Below is a small trained network, with its code and all its weights. Each question gives an input and a class and asks what happens when units are switched off, that is, made to give their printed mean instead of their output.

import numpy as np


def w(rows, s, z=0):
    codes = np.array(rows[::2]) - 128.0
    scale = np.full(codes.shape[1], s)
    scale[-1] = z or s
    return codes * scale


def norm(h):
    return h / np.sqrt((h * h).mean(-1, keepdims=True) + 1e-5)


def f(y):
    return np.maximum(y, 0)


def log_softmax(a):
    a = a - a.max(-1, keepdims=True)
    return a - np.log(np.exp(a).sum(-1, keepdims=True))


def net(x, mask):
    res = np.array(x, float).reshape(1, 5) / 4 @ E
    u = 0
    for l in range(2):
        y = f(norm(res) @ A[l][:, :-1].T + A[l][:, -1])
        res = res + np.where(mask[u : u + 6], y, B[l][:, -1]) @ B[l][:, :-1]
        u += 6
    return log_softmax(norm(res)[-1] @ U[:, :-1].T + U[:, -1])


A, B = {}, {}
E = w([
[121,131,176,162,93,119,111,137,133,85],'x0',
[109,101,155,40,244,101,6,119,79,76],'x1',
[73,179,10,165,131,2,185,247,197,72],'x2',
[126,120,133,168,162,123,154,106,114,113],'x3',
[115,90,122,90,113,140,159,110,148,88],'x4',
],0.0093)
A[0] = w([
[71,193,56,79,142,30,104,114,120,52,3],'L0N0',
[61,166,33,165,155,16,145,189,242,93,61],'L0N1',
[102,118,154,77,191,134,28,89,101,89,5],'L0N2',
[25,187,83,61,238,63,59,195,86,8,74],'L0N3',
[2,199,97,86,193,9,81,189,118,65,86],'L0N4',
[78,130,182,33,233,39,52,138,79,80,123],'L0N5',
],0.0073,0.0067)
B[0] = w([
[163,41,63,248,78,143,170,232,173,234,174],'L0N0',
[1,211,125,73,187,48,61,59,131,71,244],'L0N1',
[28,226,94,4,142,158,148,140,72,50,173],'L0N2',
[253,53,119,208,88,110,83,208,189,230,237],'L0N3',
[224,78,137,133,109,72,181,146,175,231,234],'L0N4',
[34,43,115,117,213,234,108,205,189,52,233],'L0N5',
],0.0096,0.011)
A[1] = w([
[188,141,145,132,54,160,131,106,104,215,202],'L1N0',
[39,107,150,112,196,170,3,191,149,140,164],'L1N1',
[109,192,160,80,80,72,112,105,154,107,242],'L1N2',
[130,100,92,79,183,126,139,150,186,158,249],'L1N3',
[59,220,94,112,97,27,159,76,96,145,135],'L1N4',
[172,87,93,159,140,159,195,82,116,111,122],'L1N5',
],0.011,0.0019)
B[1] = w([
[190,50,143,141,52,115,167,184,106,78,191],'L1N0',
[106,182,88,101,177,127,89,105,64,75,249],'L1N1',
[135,145,152,126,113,130,191,61,71,166,175],'L1N2',
[147,142,163,189,98,134,150,68,110,133,217],'L1N3',
[79,227,203,9,80,171,159,48,190,105,208],'L1N4',
[183,99,121,132,115,120,133,140,20,159,154],'L1N5',
],0.013)
U = w([
[198,70,184,118,1,132,204,123,32,107,2],'0',
[31,140,117,46,182,223,46,140,53,47,215],'1',
[28,229,184,87,39,72,183,48,209,177,153],'2',
[156,72,64,192,165,66,68,214,218,205,120],'3',
],0.015,0.0022)

Each question gives the input, the list of numbers given to net, and the class t.
The units are the neurons (one row each of A and B). Each row of codes is followed by its name. A weight is (code - 128) times the scale printed after its matrix; where a second scale follows, it is the last column's (A, B and U).
mask holds one flag per neuron, layer by layer. A switched-off neuron (its flag False) gives its mean, the last column of its row in B, instead of its output. The means were averaged over made-up inputs and are rounded, as every weight is.
A unit's drop is (log p(t) with every unit on - log p(t) with that unit switched off) / (log p(t) with every unit on - log p(t) with every unit switched off).
most important unit: the unit with the biggest drop
k most important neurons: the k neurons with the biggest drops, biggest first
top k neurons in layer l: the k neurons of layer l with the biggest drops, biggest first
drop when u is switched off: that unit's drop, to one decimal
input [-8,-4,-1,2,2], class 0: most important unit -> L0N1
input [5,-3,-2,-5,2], class 0: 2 most important neurons -> L0N5, L0N1
input [-5,-1,0,-2,-3], class 0: 3 most important neurons -> L0N5, L0N1, L0N2
input [-3,1,5,6,-2], class 3: top 2 neurons in layer 0 -> L0N3, L0N0
input [-8,6,1,1,8], class 3: 2 most important neurons -> L0N3, L0N1
input [-2,0,-4,-5,5], class 0: 2 most important neurons -> L0N5, L0N1
input [-2,-1,-1,-3,-8], class 0: 3 most important neurons -> L0N5, L0N1, L0N2
input [-5,0,-6,8,0], class 0: 2 most important neurons -> L0N1, L0N5
input [-1,-7,0,-3,2], class 0: top 2 neurons in layer 0 -> L0N1, L0N2
input [3,-1,-1,-1,-1], class 0: 3 most important neurons -> L0N5, L0N1, L0N2
input [-3,-8,-1,8,-2], class 0: drop when L0N1 is switched off -> 3.8
input [1,7,2,-1,6], class 3: drop when L0N3 is switched off -> 0.5
input [4,-6,-2,-6,1], class 0: drop when L0N1 is switched off -> 3.3
